Below is a small trained network, with its code and all its weights. Each question gives an input and a target symbol and asks what happens when units are switched off, that is, made to give their printed mean instead of their output.

import numpy as np


def w(rows, s, z=0):
    codes = np.array(rows[::2]) - 128.0
    scale = np.full(codes.shape[1], s)
    scale[-1] = z or s
    return codes * scale


def f(y):
    return y / 2 * (1 + np.tanh(0.7978845608 * (y + 0.044715 * y**3)))


def softmax(a):
    e = np.exp(a - a.max(-1, keepdims=True))
    return e / e.sum(-1, keepdims=True)


def log_softmax(a):
    a = a - a.max(-1, keepdims=True)
    return a - np.log(np.exp(a).sum(-1, keepdims=True))


def net(x, mask):
    ids = ['Ξδζηθλμφψ'.index(c) for c in x.split()]
    T = len(ids)
    res = E[ids] + P[:T]
    r = res
    for j in range(3):
        rows = slice(3 * j, 3 * j + 3)
        q, k, v = (r @ M[0][rows].T for M in (Q, K, V))
        z = softmax(np.where(np.tri(T) > 0, q @ k.T / 3**0.5, -1e9)) @ v
        o = O[0][rows]
        res = res + np.where(mask[j], z, o[:, -1]) @ o[:, :-1]
    y = f(res @ A[0][:, :-1].T + A[0][:, -1])
    res = res + np.where(mask[3:11], y, B[0][:, -1]) @ B[0][:, :-1]
    return log_softmax(res[-1] @ U[:, :-1].T + U[:, -1])


Q, K, V, O, A, B = {}, {}, {}, {}, {}, {}
E = w([
[208,126,206],'Ξ',
[142,119,146],'δ',
[145,90,250],'ζ',
[96,83,205],'η',
[130,122,134],'θ',
[161,175,23],'λ',
[69,93,142],'μ',
[121,151,32],'φ',
[201,154,121],'ψ',
],0.016)
P = w([
[173,14,69],'0',
[116,118,100],'1',
[152,228,145],'2',
[77,113,129],'3',
[143,241,151],'4',
[65,107,135],'5',
[138,250,157],'6',
],0.014)
Q[0] = w([
[175,7,97],'head 0',
[180,151,105],'head 0',
[74,125,79],'head 0',
[179,115,179],'head 1',
[159,178,94],'head 1',
[138,33,69],'head 1',
[141,63,146],'head 2',
[117,123,112],'head 2',
[107,152,147],'head 2',
],0.018)
K[0] = w([
[94,250,185],'head 0',
[175,158,106],'head 0',
[97,130,78],'head 0',
[166,99,205],'head 1',
[175,162,72],'head 1',
[74,211,163],'head 1',
[107,160,133],'head 2',
[112,118,47],'head 2',
[90,130,151],'head 2',
],0.016)
V[0] = w([
[122,138,255],'head 0',
[22,111,73],'head 0',
[32,75,113],'head 0',
[69,147,87],'head 1',
[204,138,171],'head 1',
[151,187,98],'head 1',
[87,173,90],'head 2',
[84,192,200],'head 2',
[111,103,79],'head 2',
],0.013)
O[0] = w([
[216,156,218,164],'head 0',
[77,190,92,105],'head 0',
[1,213,152,211],'head 0',
[125,215,61,54],'head 1',
[150,97,173,148],'head 1',
[178,187,101,2],'head 1',
[158,87,112,27],'head 2',
[171,114,88,126],'head 2',
[163,126,201,99],'head 2',
],0.0096,0.0076)
A[0] = w([
[111,81,212,38],'neuron 0',
[185,40,167,254],'neuron 1',
[167,142,3,151],'neuron 2',
[17,79,19,91],'neuron 3',
[208,212,127,203],'neuron 4',
[148,166,29,149],'neuron 5',
[105,77,186,63],'neuron 6',
[158,180,185,76],'neuron 7',
],0.0073,0.0091)
B[0] = w([
[158,255,153,200],'neuron 0',
[104,64,27,254],'neuron 1',
[207,59,191,155],'neuron 2',
[211,199,89,184],'neuron 3',
[60,91,188,147],'neuron 4',
[144,52,128,157],'neuron 5',
[175,254,175,183],'neuron 6',
[140,196,125,145],'neuron 7',
],0.0092,0.015)
U = w([
[223,32,192,130],'Ξ',
[81,58,121,254],'δ',
[254,198,219,46],'ζ',
[65,129,242,122],'η',
[90,90,107,225],'θ',
[201,129,91,127],'λ',
[87,188,78,60],'μ',
[180,183,82,84],'φ',
[102,3,107,195],'ψ',
],0.0072,0.0067)

Each question gives the input, a string of symbols that net reads in full, and the target symbol t.
The units are the heads (3 rows each of Q, K, V and O) and the neurons (one row each of A and B). Each row of codes is followed by its name. A weight is (code - 128) times the scale printed after its matrix; where a second scale follows, it is the last column's (O, A, B and U).
mask holds one flag per unit, heads first, then neurons. A switched-off unit (its flag False) gives its mean, the last column of its rows in O or B, instead of its output. The means were averaged over made-up inputs and are rounded, as every weight is.
A unit's drop is (log p(t) with every unit on - log p(t) with that unit switched off) / (log p(t) with every unit on - log p(t) with every unit switched off).
The circuit of an input: a set's keep is (log p(t) with only the set's units on - log p(t) with every unit switched off) / (log p(t) with every unit on - log p(t) with every unit switched off). Starting from all 11 units, units are removed one at a time, each time the one whose removal leaves the highest keep (on an exact tie, the one counted first), for as long as the keep stays at least 0.8.
units of the circuit, in order: the units of the circuit, biggest drop first
most important unit: the unit with the biggest drop
top k neurons: the k neurons with the biggest drops, biggest first
heads that matter: for each layer, one digit per head in row order, 1 if its drop is at least 0.15 and else 0, layers parted by /
drop when u is switched off: that unit's drop, to one decimal
input μ η η η η φ, target φ: top 2 neurons -> [neuron 3; neuron 2]
input ψ ζ η η Ξ ψ, target ψ: most important unit -> neuron 1
input Ξ θ ζ φ μ, target Ξ: heads that matter -> 110
input φ Ξ ζ ζ η, target φ: units of the circuit, in order -> [neuron 3; head 0; head 2]
input λ Ξ Ξ, target λ: units of the circuit, in order -> [head 0; neuron 3; head 2; neuron 2]
input η ζ ζ Ξ φ ζ θ, target η: heads that matter -> 100
input ζ Ξ ζ μ ζ ζ λ, target ζ: top 2 neurons -> [neuron 1; neuron 7]
input η ζ δ, target η: heads that matter -> 100
input Ξ δ ζ η ζ, target Ξ: heads that matter -> 111
input ζ η μ ψ Ξ μ, target μ: heads that matter -> 110
input μ η ζ ψ Ξ, target μ: heads that matter -> 100
input μ μ η ψ ζ ζ η, target μ: heads that matter -> 100
input φ μ μ ζ η, target φ: heads that matter -> 110
input μ θ η Ξ η ψ, target ψ: units of the circuit, in order -> [neuron 0; neuron 6]
input η η η μ Ξ, target η: most important unit -> head 0
input λ λ ζ ζ η, target λ: top 2 neurons -> [neuron 3; neuron 2]
input η η λ Ξ, target Ξ: top 2 neurons -> [neuron 1; neuron 3]
input η λ η μ Ξ ζ ψ, target η: top 3 neurons -> [neuron 1; neuron 4; neuron 3]
input Ξ η ψ, target Ξ: heads that matter -> 110
input η θ μ, target η: most important unit -> neuron 1
input λ η Ξ φ η λ Ξ, target λ: top 2 neurons -> [neuron 3; neuron 2]
input ζ Ξ φ φ, target φ: top 2 neurons -> [neuron 3; neuron 1]
input λ η ζ θ μ, target λ: drop when head 2 is switched off -> 0.1
input λ η ζ ψ η λ, target λ: drop when head 0 is switched off -> 1.7
input ζ λ η λ λ, target ζ: drop when neuron 3 is switched off -> -0.3
input Ξ λ ζ, target Ξ: drop when head 1 is switched off -> 0.3
input μ η ψ, target μ: units of the circuit, in order -> [head 0]
